60,49,54,83,14
55,62,22,47,87
50,45,97,54,44
-> 97, 87

5,5,5,4
7,8,0,2
-> 8, 7

99,121,120,124,101,181,191
111,37,68,47,69,204,180
126,67,77,67,92,183,177
-> 204, 191

8519,1297,2728,1114,3263 -> 8519, 3263

237,41,1,254 -> 254, 237

783,594,453,741,483,637
717,744,207,794,694,629
-472,-333,-642,-225,-167,-512
-> 794, 783

-754,-798,-874,892
671,659,756,-987
-> 892, 756

29,28,25,23,36,-29,-39
0,10,9,9,9,4,1
23,18,18,14,25,-14,-25
-> 36, 29

176,177,65,68
93,24,238,244
-> 244, 238

6031,6387,6270,5516,3112,6947,5068
9758,8557,6341,8449,6732,5877,3964
-> 9758, 8557
---
((823, 68, 245, 69, 111, 139), (-125, -861, 25, -155, 111, 139)) result: 823, 139
((-289, 816, 610, 880, 637, 816, 716), (-364, -743, -661, -850, -665, -743, -688)) result: -289, -688
(8, 2, 7, 4, 5) result: 8, 5
((66, 69, 65, 23, 59, 66), (72, 62, 71, 17, 54, 76), (63, 40, 60, 33, 47, 74)) result: 66, 74
(53, 20, 4, 81, 3) result: 53, 3
(-733, -17, 676, 272) result: -733, 272
((5118, 1627, 7658, 9651, 6571), (7866, 1627, 7070, 6170, 8012), (7344, 1627, 8817, 7295, 8505)) result: 5118, 8505
(171, 71, 200, 38, 56, 163, 153) result: 171, 153
(3, 1, 6, 6, 4, 7) result: 3, 7
(4, 35, 60, 99) result: 4, 99
---
[ 14.28 -10.89  -5.85   3.72  14.00] -5.85
[-15.078   6.108  11.060  -6.500  -4.492  17.300   6.433] -4.492
[-0.062  0.172  0.090 -0.097] 0.172
[  51.26  156.93   36.06 -153.85] 156.93
[-0.886 -0.160 -1.037 -0.736  1.620 -1.781  1.092] 1.620
[ 0.031 -0.098  0.099 -0.152] -0.098
[-0.10  0.16 -0.13  0.01 -0.06] -0.13
[ 0.06  0.10  0.06  0.00 -0.19] 0.06
[ 18.491  11.314  16.220  13.829 -12.180  -4.790] 13.829
[ -8.492  -3.634   0.879  -7.842 -12.428  -4.535  18.097] -12.428
---
[24, 55, 13, -63] --> 24, -63
[[16, -24, 60, 13, 21, -40, -5], [35, -38, -64, 5, -3, -17, 63]] --> 16, 63
[-5, -53, 87, 34, -60] --> -5, -60
[-28, -22, 55, -67] --> -28, -67
[84, -3, -28, 6] --> 84, 6
[78, -56, -22, 38, -1, 26, -52] --> 78, -52
[[-11, -23, -17, -22, -44], [-10, 12, 6, 4, 77], [44, 33, 52, 16, -83]] --> -11, -83
[-32, -73, 41, 66, -8] --> -32, -8
[-77, 29, -39, 62, 31] --> -77, 31
---
[[349, -202, 630, 587, -58],
 [220, -756, 757, -240, 85]] ans = 349, 85

[5, 7, 1, 4, 7, 4, 3] ans = 5, 3

[965, 123, 70, 398] ans = 965, 398

[[599, 566, 777, 224, 499, 497, 258],
 [20, 696, 879, 181, 468, 588, 925]] ans = 599, 925

[[385, 201, 488, 339, 820],
 [462, 752, 522, 576, 808]] ans = 385, 808

[[-603, -303, 313, -553, 204, 775, 577],
 [-465, -483, -20, 520, 230, -272, -457],
 [-717, -759, 51, -23, 528, 186, 344]] ans = -603, 344

[9, 87, 39, 69, 51] ans = 9, 51

[20, 27, 26, 97] ans = 20, 97
---
13  39  49  25  49  73  26
28  53  59  26  80  94  47
38  59  65  42  56  71  52
=> 38

60  85  34  39
30   9  46  66
25  22  55  34
=> 25

906  479  479  627
423  660  660  657
832  134  134  556
=> 832

 313   655     8    74    91    55
 670   463   307  -283   341   682
 142   526   567    52  -705  -601
=> 142

-992  -731  -860    -3  -334
-169   -77  -337  -119  -410
 127   -81   568  -257  -500
=> 127

6  8  6  7  6
4  6  4  8  7
9  6  6  2  3
=> 9

1525  4259  5113  8352  7595  7917  6481
5856  4489  5055  2532  6630  3935  5609
3766  6334  4894  2496  8020  5267  5850
=> 3766
---
[6789 6404 6948 8603 2746] | 6948, 8603

[-145  821 -163 -778  628] | -163, 821

[[6071 6312 1750 4491 3394]
 [6060 3291 8010 3626 3558]
 [5109 6933 1847 5514 3796]] | 8010, 8010

[608 448 269  65 811] | 269, 811

[189 150 459 969 500 624 757] | 969, 969

[1 7 0 7 9] | 0, 9

[6714 7467 9058 8091 1398 8352 2850] | 8091, 9058

[[209 625 469 368 455 239 386]
 [272 240 427 255 636 806 615]
 [496 451 189 752 260 328 225]] | 255, 806
---
[  9  13 -84  58 -76  31  -9] Out: 58, 58

[-47  23 -42 -12  -2 -77 -58] Out: -12, 23

[[ 29  79 -15  -7 -45 -28 -33]
 [-28  54 -47  13 -42 -48 -43]
 [ 26 -80  81 -23  70  30  32]] Out: 13, 81

[-78  45 -51  17  20  -6  32] Out: 17, 45

[ 48 -58 -67 -38   8  17 -40] Out: -38, 48

[ 35  11  21  57 -83 -29   5] Out: 57, 57
---
Input: [8196 4600 6008 1990 5275 9855]
Output: 4600
Input: [955 921  59 197 283 631 725]
Output: 921
Input: [2907 2394 3894 9158 1731]
Output: 2394
Input: [759 126 794 469]
Output: 126
Input: [6 6 8 7 0 2]
Output: 6
Input: [ 23   0 -31  47  -9 -23]
Output: 0
Input: [4382 2227 8321 3535 4699]
Output: 2227
---
[[ 71 -64 -20   4]
 [ 35 -82  18 -36]] ⇒ 4

[ 65 -61 -30  48  29 -31  26] ⇒ 26

[-10  -1 -50 -79  13] ⇒ 13

[ 76  65  69  57 -11 -78] ⇒ -78

[ 11  21  24 -25 -71  -2 -19] ⇒ -19

[ 66  -6   9 -10  62  51  59] ⇒ 59

[  7 -16 -69  14 -24] ⇒ -24

[ 53 -15 -65 -48 -12] ⇒ -12
---
((-1.922, 0.296, 0.278, 0.693, 0.713), (-0.509, 1.648, -0.315, 1.892, 1.969), (1.349, -0.511, -0.570, 0.049, 0.058))	-0.315
(81.3, 142.4, -14.2, 159.6, -148.4, 71.2, 89.2)	159.6
(170.18, 139.21, 138.31, 49.92, -142.27)	138.31
(9.123, -12.121, 11.355, 15.675, 18.858)	11.355
(-1.4, 1.8, -0.2, -0.4, 0.0, -0.4, 1.1)	-0.4
(-6.1, 4.9, 13.1, -16.5, -6.6)	13.1
---
[-76  26 -61 -38] -> -76, -38

[-50 -36  77  67   7] -> -50, 7

[-16 -51  17   0  84] -> -16, 84

[[ 74 -76 -76  47  68  71  75]
 [ 75 -74  71 -74 -69 -73 -68]] -> 74, -68

[-57  30 -68  22] -> -57, 22

[-38  -3 -73 -10  29 -15] -> -38, -15
---
106.36,83.52,154.02,-46.34,-20.33,92.14,-112.81 -> 106.36, -112.81

-0.099,-0.145,0.074,-0.092,-0.051,-0.004,0.109 -> -0.099, 0.109

-80.04,140.42,-209.48,-164.41
-207.20,63.12,-126.71,-152.91
-> -80.04, -152.91

171.72,167.09,80.40,-113.54 -> 171.72, -113.54

41.8,-82.9,-108.0,-72.8,57.2,148.0 -> 41.8, 148.0

-206.6,-135.8,170.3,-183.5,-143.1,123.7
124.4,-92.9,59.6,73.6,-76.1,91.6
-> -206.6, 91.6

84.425,185.845,-178.852,113.117,-29.794 -> 84.425, -29.794

-9.568,-3.127,-14.633,12.465 -> -9.568, 12.465

-164.92,25.43,104.87,11.82,29.61,133.63,61.60 -> -164.92, 61.60

115.7,50.4,-151.8,-73.7,-82.9 -> 115.7, -82.9
---
[141  83 130 208   7 211] ⇒ 83

[[  0 -46  26 -50   8 -32  -9]
 [ -1  15 -38 -46  48  11  35]] ⇒ -38

[[ 8  8 44 49 90]
 [51 90 43 66 43]] ⇒ 51

[[201 245 194 275 214 273]
 [211 804 473 151 852 655]] ⇒ 804

[[-12  46 -48 -32  41 -15]
 [-45 -29 -18  37 -13 -14]] ⇒ -29

[[  6  27  39   4 -36  47]
 [ -5 -18   0 -19 -25  30]] ⇒ -18

[[-938  -43  125  469]
 [ 200  617  783  636]] ⇒ 469

[4537 2910 5778 5154 8921] ⇒ 4537
---
[ 33  20  73 -38] ans = 73, 33

[[ 17 -58  -3 -55]
 [-22  18   7 -68]] ans = 18, 17

[[ 24   9  35 -31   2  71   6]
 [ 24   9   2 -31   2  -3  -5]] ans = 71, 35

[35 76 84 37] ans = 84, 76

[[-18 -47   1  -5]
 [  6  75  -8  -2]
 [-22 -12   1   2]] ans = 75, 6

[-33 -14   6  64] ans = 64, 6

[ 41  72 -14  18  -9] ans = 72, 41

[-28  45  27 -64  11   6] ans = 45, 27
---
[[  8  -8  -1   6  -3  -3]
 [ 11   2  -9  -7   0  12]
 [-65  -6  54  54  10 -65]]: 11

[[ 35  55 -36  19  26 -14  34]
 [-10  47  45  44   8  45  52]
 [-22 -59  38  64  60 -61  57]]: -10

[[  3 -10  13   7   2  15  41]
 [-12   0 -28  33 -16  -3 -44]
 [-31   7 -20   7   3   1 -76]]: -12

[[-26 -11  11 -24  -2]
 [ -5  70  78 -18  -8]
 [ 22  11 -50  10 -18]]: -5

[[ -3 -34  43  63  42]
 [ -3  36  36  35  29]
 [-38  52  23  10   0]]: -3

[[-79 -41  -6 -43 -37]
 [ 54 -44 -18  29   8]
 [-68 -54 -45 -45 -62]]: 54
